Here is a tiny trained network, its code and every weight. The questions are about switching its units off for an input and a class, where a switched-off unit gives its printed mean instead of its output.

import numpy as np


def w(rows, s, z=0):
    codes = np.array(rows[::2]) - 128.0
    scale = np.full(codes.shape[1], s)
    scale[-1] = z or s
    return codes * scale


def f(y):
    return np.maximum(y, 0)


def log_softmax(a):
    a = a - a.max(-1, keepdims=True)
    return a - np.log(np.exp(a).sum(-1, keepdims=True))


def net(x, mask):
    res = np.array(x, float).reshape(1, 5) / 4 @ E
    y = f(res @ A[0][:, :-1].T + A[0][:, -1])
    res = res + np.where(mask, y, B[0][:, -1]) @ B[0][:, :-1]
    return log_softmax(res[-1] @ U[:, :-1].T + U[:, -1])


A, B = {}, {}
E = w([
[75,96,238,1,209,200],'x0',
[70,121,242,159,51,29],'x1',
[248,132,139,158,222,61],'x2',
[228,220,140,92,91,137],'x3',
[162,130,95,36,122,24],'x4',
],0.0095)
A[0] = w([
[173,151,70,194,87,126,172],'neuron 0',
[94,132,59,134,90,137,252],'neuron 1',
[167,152,126,176,91,135,43],'neuron 2',
[92,140,199,219,123,106,193],'neuron 3',
[112,95,185,178,144,102,159],'neuron 4',
[140,129,56,115,109,97,72],'neuron 5',
[147,99,207,108,145,162,89],'neuron 6',
[109,184,210,174,95,167,181],'neuron 7',
[134,39,122,149,148,100,195],'neuron 8',
[121,94,254,116,119,148,235],'neuron 9',
[70,161,218,101,146,136,180],'neuron 10',
[185,168,78,24,165,127,83],'neuron 11',
[172,56,101,188,157,221,248],'neuron 12',
[43,133,163,207,105,113,252],'neuron 13',
[126,136,149,89,117,69,93],'neuron 14',
[151,42,115,169,128,76,159],'neuron 15',
[137,206,56,86,129,73,110],'neuron 16',
[153,163,155,89,85,249,241],'neuron 17',
[96,114,77,152,72,65,88],'neuron 18',
[88,99,195,130,184,97,112],'neuron 19',
[69,135,143,168,25,131,101],'neuron 20',
[61,155,52,43,88,160,172],'neuron 21',
],0.0098,0.0021)
B[0] = w([
[104,66,145,82,131,156,229],'neuron 0',
[105,78,127,124,85,20,199],'neuron 1',
[113,117,123,167,120,159,179],'neuron 2',
[157,107,169,52,122,125,232],'neuron 3',
[100,53,107,60,140,134,195],'neuron 4',
[61,114,132,109,191,85,182],'neuron 5',
[120,140,163,141,188,173,203],'neuron 6',
[82,183,202,25,68,227,217],'neuron 7',
[234,36,44,174,99,93,182],'neuron 8',
[110,56,139,67,221,175,254],'neuron 9',
[111,27,166,91,146,151,240],'neuron 10',
[114,165,226,152,165,198,245],'neuron 11',
[132,173,117,116,48,130,222],'neuron 12',
[139,152,131,3,78,127,251],'neuron 13',
[122,133,47,154,246,140,190],'neuron 14',
[145,50,58,66,77,49,194],'neuron 15',
[86,120,100,86,142,140,210],'neuron 16',
[192,132,141,73,78,73,238],'neuron 17',
[146,121,76,94,136,174,215],'neuron 18',
[93,72,134,190,194,56,210],'neuron 19',
[210,198,157,130,81,208,246],'neuron 20',
[224,36,82,107,68,97,223],'neuron 21',
],0.0061,0.01)
U = w([
[159,2,64,119,84,31,203],'0',
[103,122,123,204,88,81,9],'1',
[94,91,146,49,105,186,220],'2',
[161,174,144,115,60,188,163],'3',
[42,57,120,133,203,180,19],'4',
],0.011,0.0016)

Each question gives the input, the list of numbers given to net, and the class t.
The units are the neurons (one row each of A and B). Each row of codes is followed by its name. A weight is (code - 128) times the scale printed after its matrix; where a second scale follows, it is the last column's (A, B and U).
mask holds one flag per neuron, in row order. A switched-off neuron (its flag False) gives its mean, the last column of its row in B, instead of its output. The means were averaged over made-up inputs and are rounded, as every weight is.
A unit's drop is (log p(t) with every unit on - log p(t) with that unit switched off) / (log p(t) with every unit on - log p(t) with every unit switched off).
The circuit of an input: a set's keep is (log p(t) with only the set's units on - log p(t) with every unit switched off) / (log p(t) with every unit on - log p(t) with every unit switched off). Starting from the 12 units with the biggest drops (on a tie, the unit counted first), units are removed one at a time, each time the one whose removal leaves the highest keep (on an exact tie, the one counted first), for as long as the keep stays at least 0.8.
circuit, biggest first: the units of the circuit, biggest drop first
top k neurons: the k neurons with the biggest drops, biggest first
drop when u is switched off: that unit's drop, to one decimal
input [-1,-2,6,4,3], class 3: circuit, biggest first : neuron 11
input [0,-2,8,2,2], class 3: circuit, biggest first : neuron 11; neuron 9
input [-2,-7,5,4,-4], class 3: circuit, biggest first : neuron 12; neuron 9
input [4,-4,6,3,3], class 3: top 2 neurons : neuron 9; neuron 10
input [-3,7,2,7,1], class 3: circuit, biggest first : neuron 10; neuron 19
input [-2,-2,3,5,-3], class 3: circuit, biggest first : neuron 9; neuron 10
input [3,-5,1,-7,-1], class 0: circuit, biggest first : neuron 8; neuron 11; neuron 7
input [-5,-5,5,4,7], class 2: top 2 neurons : neuron 11; neuron 19
input [-4,-8,-5,3,-5], class 0: top 2 neurons : neuron 1; neuron 21
input [-7,7,-4,2,0], class 2: top 3 neurons : neuron 0; neuron 3; neuron 13
input [-2,-1,-6,-6,-5], class 3: top 2 neurons : neuron 20; neuron 9
input [1,-8,-7,-3,3], class 0: drop when neuron 21 is switched off : 0.2
input [-3,3,-5,2,-6], class 3: drop when neuron 10 is switched off : 0.1
input [2,-6,8,-1,8], class 4: drop when neuron 19 is switched off : 0.0
input [-2,-6,8,1,2], class 2: circuit, biggest first : neuron 11
input [6,-1,-6,-7,7], class 0: drop when neuron 21 is switched off : 0.6
